 99 116 120  87  94 110 102  71 : Q_646
 76  90  73  49 103 112 117 137 : Q_57
 94 120 110  71  99 102  87 117 : Q_103
110  54  95  92  66  93  89 118 : Q_401
order: 137 117 112 103  49  73  90  76
Q_57
common Q_401 Q_103: 
110
order:  71  94  87 120 110 117 102  99
Q_103
order:  71  99 116 120  87  94 110 102
Q_646

 54  99  35 180 113 -> Q_428
 35 113  54 180 100 -> Q_952
 62 111  96  76 100 -> Q_442
common Q_952 Q_442: 
100
common Q_442 Q_952: 
100
find:  35 113  54 180 100
Q_952
order:  76  62 111 100  96
Q_442
order:  35 180 113  54  99
Q_428
order:  54 180 100  35 113
Q_952

 67  53 180 111 176 183 117 170  57 178  76 135 176 174 176 140 110 176 126 172 136 171 176 171 182 171  54 123 174 111 127 124  77  81 = Q_763
133 132  79 153 106  87 162  79 135  80 126 106  88  80  83 126 151  87 137  82 145  90  75  82  88  79 135 163  85 158 158 140 126 132 = Q_751
 54  47 160  80 161 160  90 161  46 163  61  76 160 161 158 128  86 155 106 156 110 156 165 159 161 163  47  92 160  87  94 101  68  68 = Q_195
117 111  94 141 117 103 140  92 113  94 127 134  99  94  96 145 138  98 148  91 162  96  91  90  94  94 113 147  94 141 141 145 123 120 = Q_346
115 110  96 139 122  77 146  95 109  96 116 135 106  96  99 147 135  99 149  98 157 103  97  94 104  99 108 145 102 142 145 146 124 119 = Q_183
 66  57 132  65 124 130  67 132  60 137  77 115 127 135 131 106  65 129  85 133  78 130 140 135 134 136  53  67 130  71  67  80  82  78 = Q_119
85 94 94 58 61 85 49 90 88 91 91 86 83 95 90 66 58 85 60 92 46 85 94 89 82 90 87 46 86 54 51 55 90 85 = Q_700
common Q_700 Q_763: 
54
order: 140 182 171  76  81 171 180 111 174 172 123 170  57 176  77 135  53 174 176 136 176 183 171 127 176 126 124  67 111 178 110 176  54 117
Q_763

114 105  97  97 111 112 112 -> Q_667
 79 114  96  96 116 112 108 -> Q_762
112 111 114  96 112 105  97 -> Q_473
132  76 126 124  77  80  86 -> Q_435
find: 132  76 126 124  77  80  86
Q_435
find: 114 105  97  97 111 112 112
Q_667
order:  80  86 132  76 126 124  77
Q_435
order:  97  97 105 111 112 112 114
Q_667

140 113 126 128 115 155 148 119 118 132 127 115 189 129 156 174 132 112 153 140 159 112 118 117  Q_808
 89  56  76 111  56  97  91  63  67  78  67  66  75  63  97  65  85  61  98  85  98  60  60  63  Q_771
140 115 118 119 148 113 132 190 115 155 127 156 140 126 129 128 112 112 117 132 118 159 153 174  Q_957
118  94 134 135  92 177 163 104 114 135 114 109 154 112 177 136 149 103 172 151 179  99  98 102  Q_263
 93  79  82  80  72  87  87  70  77  85  66 112  35  65  87  39  91  80  90  85  85  78  69  70  Q_816
order: 112 112 113 115 115 117 118 118 119 126 127 128 129 132 132 140 140 148 153 155 156 159 174 189
Q_808
common Q_816 Q_808: 
112
common Q_957 Q_816: 
112

 33  45 111  91 : Q_113
 45  33 111  90 : Q_716
 44  45 110  93 : Q_786
 22  50 108  86 : Q_811
order:  45  33  90 111
Q_716
order:  91  33 111  45
Q_113
order:  86  22  50 108
Q_811

113 108  97 110 104 108 101 100  95 106 102 101 102 104 110 107 106 107 114  98 105 101 : Q_725
118 112 105 119 107 111 107 107 105 112 112 110 109 113 112 111 111 111 115 105 109 110 : Q_291
115 104 106 117 103 107 104 106 107 110 114 113 109 113 109 109 107 107 111 106 106 111 : Q_774
116 105 108 117 105 109 106 107 108 111 114 114 110 114 110 110 109 108 112 107 108 112 : Q_102
105  94  68 102  73  87  66  71  67  86  91  92  82  91  92  89  82  82 102  67  80 107 : Q_795
160 122  37 150  59 105  40  53  35 100 108 109  84 111 118 107  89  89 149  38  80  88 : Q_84
120 100  53 114  62  88  51  60  52  86  94  96  79  94 114  91  78 113 114  53  74  82 : Q_723
112  97  60 108  67  88  58  66  59  86  92  94  81  93  95  90  80  80 108  60  77  83 : Q_742
 90  59  60  88  67 112  97  77  80  80  95  93  60  94  83 108 105  66  92 108  80  58 : Q_34
order:  58  59  60  60  66  67  77  80  80  81  83  86  88  90  92  93  94  95  97 108 108 112
Q_742
find: 118 112 105 119 107 111 107 107 105 112 112 110 109 113 112 111 111 111 115 105 109 110
Q_291
find: 160 122  37 150  59 105  40  53  35 100 108 109  84 111 118 107  89  89 149  38  80  88
Q_84
common Q_291 Q_723: 
113
find: 105  94  68 102  73  87  66  71  67  86  91  92  82  91  92  89  82  82 102  67  80 107
Q_795
find: 112  97  60 108  67  88  58  66  59  86  92  94  81  93  95  90  80  80 108  60  77  83
Q_742
order: 111 106 106 111 107 107 109 109 113 109 113 114 110 107 106 104 107 103 117 106 104 115
Q_774

